Below are the code and all the weights of a small trained network. Each question names an input and a target symbol and asks about switching units off, where a switched-off unit gives its printed mean instead of its output.

import numpy as np


def w(rows, s, z=0):
    codes = np.array(rows[::2]) - 128.0
    scale = np.full(codes.shape[1], s)
    scale[-1] = z or s
    return codes * scale


def norm(h):
    return h / np.sqrt((h * h).mean(-1, keepdims=True) + 1e-5)


def f(y):
    return np.maximum(y, 0)


def softmax(a):
    e = np.exp(a - a.max(-1, keepdims=True))
    return e / e.sum(-1, keepdims=True)


def log_softmax(a):
    a = a - a.max(-1, keepdims=True)
    return a - np.log(np.exp(a).sum(-1, keepdims=True))


def net(x, mask):
    ids = ['Γαβζηθσ'.index(c) for c in x.split()]
    T = len(ids)
    res = E[ids] + P[:T]
    u = 0
    for l in range(2):
        r = norm(res)
        for j in range(3):
            rows = slice(2 * j, 2 * j + 2)
            q, k, v = (r @ M[l][rows].T for M in (Q, K, V))
            z = softmax(np.where(np.tri(T) > 0, q @ k.T / 2**0.5, -1e9)) @ v
            o = O[l][rows]
            res = res + np.where(mask[u + j], z, o[:, -1]) @ o[:, :-1]
        u += 3
        y = f(norm(res) @ A[l][:, :-1].T + A[l][:, -1])
        res = res + np.where(mask[u : u + 4], y, B[l][:, -1]) @ B[l][:, :-1]
        u += 4
    return log_softmax(norm(res)[-1] @ U[:, :-1].T + U[:, -1])


Q, K, V, O, A, B = {}, {}, {}, {}, {}, {}
E = w([
[175,22,80,106,173,157,107],'Γ',
[126,162,122,43,159,52,100],'α',
[71,97,223,191,35,100,159],'β',
[118,182,120,46,53,130,192],'ζ',
[71,107,99,147,151,219,76],'η',
[114,6,177,189,125,166,90],'θ',
[198,141,173,79,140,152,56],'σ',
],0.018)
P = w([
[128,201,18,254,55,129,196],'0',
[58,173,69,196,43,133,104],'1',
[39,164,91,160,61,151,93],'2',
[26,161,127,146,75,159,103],'3',
[30,156,135,117,93,161,112],'4',
[42,148,153,101,108,164,119],'5',
[55,132,163,80,122,168,130],'6',
[72,120,167,68,122,179,145],'7',
[83,112,177,62,122,179,149],'8',
[101,97,83,89,60,155,178],'9',
],0.0068)
Q[0] = w([
[115,88,144,100,132,104,79],'L0H1',
[14,5,135,49,94,130,144],'L0H1',
[196,200,131,181,155,147,128],'L0H2',
[122,186,111,129,218,10,196],'L0H2',
[114,119,112,121,125,130,101],'L0H3',
[121,101,150,104,129,137,131],'L0H3',
],0.018)
K[0] = w([
[116,152,143,93,110,169,134],'L0H1',
[193,161,217,46,165,207,90],'L0H1',
[116,76,128,146,199,66,158],'L0H2',
[62,119,65,249,143,77,142],'L0H2',
[132,122,145,124,139,112,137],'L0H3',
[135,156,134,134,146,141,122],'L0H3',
],0.019)
V[0] = w([
[172,169,172,72,167,133,157],'L0H1',
[48,97,82,94,103,151,204],'L0H1',
[45,82,90,155,148,73,136],'L0H2',
[210,191,161,184,122,137,52],'L0H2',
[219,149,88,216,48,151,75],'L0H3',
[10,100,29,182,176,61,196],'L0H3',
],0.014)
O[0] = w([
[59,133,166,53,129,131,63,157],'L0H1',
[50,60,14,151,171,107,208,94],'L0H1',
[217,120,142,199,172,149,192,1],'L0H2',
[132,180,181,110,101,96,1,186],'L0H2',
[89,113,19,210,124,42,146,156],'L0H3',
[132,224,223,108,113,103,15,103],'L0H3',
],0.0074,0.0081)
A[0] = w([
[96,204,40,163,120,223,16,98],'L0N1',
[114,30,116,168,171,142,26,253],'L0N2',
[176,164,96,56,198,38,84,216],'L0N3',
[252,42,77,99,178,124,89,25],'L0N4',
],0.012,0.00047)
B[0] = w([
[90,141,155,67,246,82,143,254],'L0N1',
[181,153,99,148,73,218,70,240],'L0N2',
[97,67,85,120,88,35,102,227],'L0N3',
[215,85,143,54,126,112,152,167],'L0N4',
],0.013,0.007)
Q[1] = w([
[126,76,60,66,112,184,44],'L1H1',
[107,49,155,147,169,253,179],'L1H1',
[121,239,78,75,53,177,180],'L1H2',
[99,83,168,111,13,55,181],'L1H2',
[79,74,16,40,96,155,83],'L1H3',
[153,183,37,115,73,239,192],'L1H3',
],0.015)
K[1] = w([
[79,90,145,94,119,91,45],'L1H1',
[86,40,45,204,138,63,137],'L1H1',
[63,34,104,142,203,155,113],'L1H2',
[114,25,165,123,73,81,116],'L1H2',
[64,77,148,3,129,195,65],'L1H3',
[58,16,24,135,136,128,155],'L1H3',
],0.017)
V[1] = w([
[164,169,138,56,201,161,149],'L1H1',
[110,90,36,117,148,64,145],'L1H1',
[7,39,140,147,128,168,106],'L1H2',
[96,91,220,135,99,110,207],'L1H2',
[195,93,88,93,80,114,166],'L1H3',
[197,55,138,138,150,95,62],'L1H3',
],0.018)
O[1] = w([
[179,174,51,155,133,155,169,38],'L1H1',
[99,131,67,114,171,86,2,254],'L1H1',
[237,89,166,192,108,70,202,225],'L1H2',
[98,212,158,154,67,65,142,48],'L1H2',
[159,172,107,88,51,189,141,97],'L1H3',
[228,101,184,128,95,79,129,124],'L1H3',
],0.0095,0.0085)
A[1] = w([
[117,123,139,241,83,250,73,5],'L1N1',
[151,64,107,96,184,210,114,117],'L1N2',
[46,129,109,219,115,85,124,124],'L1N3',
[55,165,247,205,108,171,123,47],'L1N4',
],0.018,0.0022)
B[1] = w([
[97,7,107,221,127,110,108,167],'L1N1',
[156,150,211,50,134,162,197,255],'L1N2',
[139,180,202,126,134,199,153,229],'L1N3',
[170,133,143,30,103,61,128,207],'L1N4',
],0.017,0.0091)
U = w([
[75,141,121,83,145,64,48,95],'Γ',
[109,184,200,133,108,128,117,140],'α',
[208,153,102,90,111,174,148,159],'β',
[99,65,126,173,124,133,146,193],'ζ',
[133,153,146,146,254,110,166,104],'η',
[25,130,79,83,104,172,177,158],'θ',
[130,136,109,113,144,131,123,4],'σ',
],0.0085,0.0029)

Each question gives the input, a string of symbols that net reads in full, and the target symbol t.
The units are the heads (2 rows each of Q, K, V and O) and the neurons (one row each of A and B). Each row of codes is followed by its name. A weight is (code - 128) times the scale printed after its matrix; where a second scale follows, it is the last column's (O, A, B and U).
mask holds one flag per unit, layer by layer, with each layer's heads first. A switched-off unit (its flag False) gives its mean, the last column of its rows in O or B, instead of its output. The means were averaged over made-up inputs and are rounded, as every weight is.
A unit's drop is (log p(t) with every unit on - log p(t) with that unit switched off) / (log p(t) with every unit on - log p(t) with every unit switched off).
The circuit of an input: a set's keep is (log p(t) with only the set's units on - log p(t) with every unit switched off) / (log p(t) with every unit on - log p(t) with every unit switched off). Starting from the 12 units with the biggest drops (on a tie, the unit counted first), units are removed one at a time, each time the one whose removal leaves the highest keep (on an exact tie, the one counted first), for as long as the keep stays at least 0.8.
circuit, biggest first: the units of the circuit, biggest drop first
top k neurons: the k neurons with the biggest drops, biggest first
top k neurons in layer l: the k neurons of layer l with the biggest drops, biggest first
which heads matter: for each layer, one digit per head in row order, 1 if its drop is at least 0.15 and else 0, layers parted by /
drop when u is switched off: that unit's drop, to one decimal
input ζ θ α ζ η α, target θ: top 2 neurons in layer 0 => (L0N3, L0N1)
input Γ Γ β ζ Γ η, target β: circuit, biggest first => (L0H1, L1H3, L0N2)
input α α η β ζ α ζ ζ σ, target Γ: which heads matter => 110 / 010
input Γ η θ η Γ β ζ ζ, target θ: circuit, biggest first => (L0H1, L1H3)
input ζ Γ Γ Γ Γ ζ, target β: top 2 neurons in layer 0 => (L0N4, L0N1)
input α η α α Γ, target β: top 2 neurons => (L0N4, L0N2)
input α η Γ ζ β θ θ, target ζ: which heads matter => 001 / 000
input β β ζ θ Γ, target β: which heads matter => 000 / 001
input α α ζ η θ σ α η α, target β: circuit, biggest first => (L1H1)
input θ β α Γ η η, target η: circuit, biggest first => (L0N1, L0H2)
input α Γ α, target β: which heads matter => 011 / 101
input Γ ζ ζ ζ α θ α α ζ, target Γ: top 3 neurons in layer 0 => (L0N2, L0N3, L0N1)
input β α σ Γ ζ σ σ, target β: circuit, biggest first => (L0H3, L1H3)
input Γ α α θ β ζ β, target θ: circuit, biggest first => (L0H1)
input η β Γ σ α σ σ, target β: which heads matter => 101 / 001
input ζ θ ζ, target ζ: top 2 neurons => (L1N2, L0N1)
input β α α α η η α, target η: top 2 neurons in layer 1 => (L1N4, L1N2)
input α η Γ β α, target η: top 3 neurons => (L0N2, L0N1, L0N3)
input η β α ζ ζ θ ζ, target ζ: top 2 neurons in layer 1 => (L1N2, L1N4)
input ζ α β α ζ, target Γ: top neuron in layer 0 => (L0N3)
input α ζ α, target θ: top 3 neurons => (L0N3, L0N1, L1N3)
input α ζ ζ α ζ θ, target ζ: drop when L0N1 is switched off => 0.7
input ζ Γ ζ, target β: drop when L0H1 is switched off => 0.2
input α η Γ Γ α ζ, target θ: drop when L1H3 is switched off => 0.3
input ζ η η ζ, target η: drop when L1H2 is switched off => 0.3
